Below is a small trained network, with its code and all its weights. Each question gives an input and a class and asks what happens when units are switched off, that is, made to give their printed mean instead of their output.

import numpy as np


def w(rows, s, z=0):
    codes = np.array(rows[::2]) - 128.0
    scale = np.full(codes.shape[1], s)
    scale[-1] = z or s
    return codes * scale


def f(y):
    return y / 2 * (1 + np.tanh(0.7978845608 * (y + 0.044715 * y**3)))


def log_softmax(a):
    a = a - a.max(-1, keepdims=True)
    return a - np.log(np.exp(a).sum(-1, keepdims=True))


def net(x, mask):
    res = np.array(x, float).reshape(1, 2) / 4 @ E
    y = f(res @ A[0][:, :-1].T + A[0][:, -1])
    res = res + np.where(mask, y, B[0][:, -1]) @ B[0][:, :-1]
    return log_softmax(res[-1] @ U[:, :-1].T + U[:, -1])


A, B = {}, {}
E = w([
[141,46,127,107,241,206],'x0',
[105,250,218,159,132,186],'x1',
],0.012)
A[0] = w([
[172,118,112,98,150,200,99],'neuron 0',
[113,59,86,160,95,75,98],'neuron 1',
[104,133,168,152,90,177,150],'neuron 2',
[119,248,177,130,183,178,107],'neuron 3',
[94,120,147,138,247,167,99],'neuron 4',
[145,85,83,89,145,87,88],'neuron 5',
[115,199,120,129,48,56,87],'neuron 6',
[120,131,110,121,145,126,252],'neuron 7',
],0.016,0.014)
B[0] = w([
[76,94,129,141,105,163,174],'neuron 0',
[88,142,97,70,154,125,201],'neuron 1',
[123,122,112,117,113,92,183],'neuron 2',
[114,154,77,78,138,95,252],'neuron 3',
[134,134,158,129,118,208,216],'neuron 4',
[98,220,106,79,119,152,189],'neuron 5',
[139,99,159,137,127,221,248],'neuron 6',
[255,81,149,176,88,59,225],'neuron 7',
],0.028,0.017)
U = w([
[168,107,143,145,114,225,163],'0',
[126,168,40,74,142,78,188],'1',
[251,88,133,196,107,23,255],'2',
[133,113,129,193,145,111,42],'3',
[85,145,114,136,169,96,58],'4',
[121,133,118,158,162,69,46],'5',
],0.015,0.0089)

Each question gives the input, the list of numbers given to net, and the class t.
The units are the neurons (one row each of A and B). Each row of codes is followed by its name. A weight is (code - 128) times the scale printed after its matrix; where a second scale follows, it is the last column's (A, B and U).
mask holds one flag per neuron, in row order. A switched-off neuron (its flag False) gives its mean, the last column of its row in B, instead of its output. The means were averaged over made-up inputs and are rounded, as every weight is.
A unit's drop is (log p(t) with every unit on - log p(t) with that unit switched off) / (log p(t) with every unit on - log p(t) with every unit switched off).
The circuit of an input: a set's keep is (log p(t) with only the set's units on - log p(t) with every unit switched off) / (log p(t) with every unit on - log p(t) with every unit switched off). Starting from all 8 units, units are removed one at a time, each time the one whose removal leaves the highest keep (on an exact tie, the one counted first), for as long as the keep stays at least 0.8.
units of the circuit, in order: the units of the circuit, biggest drop first
most important unit: the unit with the biggest drop
k most important neurons: the k neurons with the biggest drops, biggest first
drop when u is switched off: that unit's drop, to one decimal
input [1,-5], class 1: most important unit	neuron 5
input [-3,-1], class 2: units of the circuit, in order	(neuron 4; neuron 5)
input [-3,0], class 2: units of the circuit, in order	(neuron 4; neuron 5)
input [5,-6], class 1: 3 most important neurons	(neuron 6; neuron 5; neuron 1)
input [3,3], class 2: units of the circuit, in order	(neuron 6; neuron 5)
input [-6,8], class 1: 3 most important neurons	(neuron 3; neuron 4; neuron 2)
input [5,7], class 1: 2 most important neurons	(neuron 3; neuron 6)
input [1,-3], class 2: units of the circuit, in order	(neuron 3; neuron 6)
input [-5,6], class 1: 2 most important neurons	(neuron 3; neuron 4)
input [-3,-2], class 2: units of the circuit, in order	(neuron 4; neuron 5)
input [3,-2], class 2: 2 most important neurons	(neuron 6; neuron 7)
input [5,6], class 1: 2 most important neurons	(neuron 3; neuron 6)
input [6,-8], class 1: drop when neuron 1 is switched off	0.5
input [-2,-1], class 2: drop when neuron 7 is switched off	0.0
input [2,-2], class 2: most important unit	neuron 6
input [-2,6], class 1: drop when neuron 3 is switched off	0.7
input [-8,-5], class 0: drop when neuron 6 is switched off	5.0
